Here is a tiny trained network, its code and every weight. The questions are about switching its units off for an input and a class, where a switched-off unit gives its printed mean instead of its output.

import numpy as np


def w(rows, s, z=0):
    codes = np.array(rows[::2]) - 128.0
    scale = np.full(codes.shape[1], s)
    scale[-1] = z or s
    return codes * scale


def f(y):
    return np.maximum(y, 0)


def log_softmax(a):
    a = a - a.max(-1, keepdims=True)
    return a - np.log(np.exp(a).sum(-1, keepdims=True))


def net(x, mask):
    res = np.array(x, float).reshape(1, 8) / 4 @ E
    y = f(res @ A[0][:, :-1].T + A[0][:, -1])
    res = res + np.where(mask, y, B[0][:, -1]) @ B[0][:, :-1]
    return log_softmax(res[-1] @ U[:, :-1].T + U[:, -1])


A, B = {}, {}
E = w([
[94,102,155,121,187,108,64,97,94],'x0',
[150,192,243,213,68,109,157,166,150],'x1',
[46,94,191,51,42,184,64,182,82],'x2',
[130,174,212,22,135,43,99,147,109],'x3',
[29,192,164,153,89,160,7,59,170],'x4',
[160,238,121,213,187,124,135,217,200],'x5',
[127,167,47,37,158,110,109,143,104],'x6',
[100,95,166,21,59,3,139,37,239],'x7',
],0.006)
A[0] = w([
[106,90,163,113,102,156,145,92,136,178],'N1',
[144,161,67,149,133,162,80,128,118,83],'N2',
[109,152,108,118,222,153,101,106,147,167],'N3',
[196,130,91,166,188,104,255,184,109,251],'N4',
[138,62,128,71,96,39,83,39,136,158],'N5',
[94,158,162,159,115,125,124,111,117,161],'N6',
[108,151,94,137,120,78,168,122,198,133],'N7',
[113,167,173,168,64,103,56,150,125,128],'N8',
],0.0093,0.0028)
B[0] = w([
[98,203,110,216,207,143,86,139,178,182],'N1',
[82,131,109,137,105,102,138,93,133,169],'N2',
[32,158,39,165,111,87,54,117,147,180],'N3',
[134,122,92,63,2,83,196,135,48,254],'N4',
[33,193,65,136,126,42,87,64,73,235],'N5',
[115,111,143,123,212,239,216,117,89,176],'N6',
[36,127,88,162,152,144,140,111,218,178],'N7',
[159,141,161,166,112,152,148,130,158,210],'N8',
],0.0084,0.01)
U = w([
[174,91,223,157,152,255,140,127,143,131],'0',
[208,92,136,43,112,141,183,159,30,170],'1',
[116,140,87,158,137,26,131,86,116,4],'2',
],0.007,0.00036)

Each question gives the input, the list of numbers given to net, and the class t.
The units are the neurons (one row each of A and B). Each row of codes is followed by its name. A weight is (code - 128) times the scale printed after its matrix; where a second scale follows, it is the last column's (A, B and U).
mask holds one flag per neuron, in row order. A switched-off neuron (its flag False) gives its mean, the last column of its row in B, instead of its output. The means were averaged over made-up inputs and are rounded, as every weight is.
A unit's drop is (log p(t) with every unit on - log p(t) with that unit switched off) / (log p(t) with every unit on - log p(t) with every unit switched off).
The circuit of an input: a set's keep is (log p(t) with only the set's units on - log p(t) with every unit switched off) / (log p(t) with every unit on - log p(t) with every unit switched off). Starting from all 8 units, units are removed one at a time, each time the one whose removal leaves the highest keep (on an exact tie, the one counted first), for as long as the keep stays at least 0.8.
circuit, biggest first: the units of the circuit, biggest drop first
top k neurons: the k neurons with the biggest drops, biggest first
drop when u is switched off: that unit's drop, to one decimal
input [-8,7,5,2,0,6,6,6], class 0: top 2 neurons	N5, N4
input [-7,5,-2,-6,3,0,5,1], class 0: circuit, biggest first	N5
input [5,-2,-7,-8,-3,-4,-4,-2], class 1: top 2 neurons	N4, N5
input [0,5,-5,7,-6,2,8,3], class 1: top 2 neurons	N4, N3
input [-6,-5,-7,-7,-8,6,0,4], class 1: top 3 neurons	N4, N5, N1
input [2,3,8,-2,2,-3,0,-7], class 0: circuit, biggest first	N4, N5
input [-1,-4,0,-2,-5,8,7,-3], class 1: top 3 neurons	N4, N5, N1
input [0,6,-3,1,-8,8,4,7], class 1: top 4 neurons	N4, N5, N3, N1
input [-2,7,-5,-5,-8,0,8,-4], class 1: drop when N4 is switched off	0.2
input [-5,-1,-1,-8,1,-8,1,-5], class 0: drop when N4 is switched off	0.3
input [-2,-3,6,1,7,1,-7,-5], class 0: drop when N6 is switched off	0.0
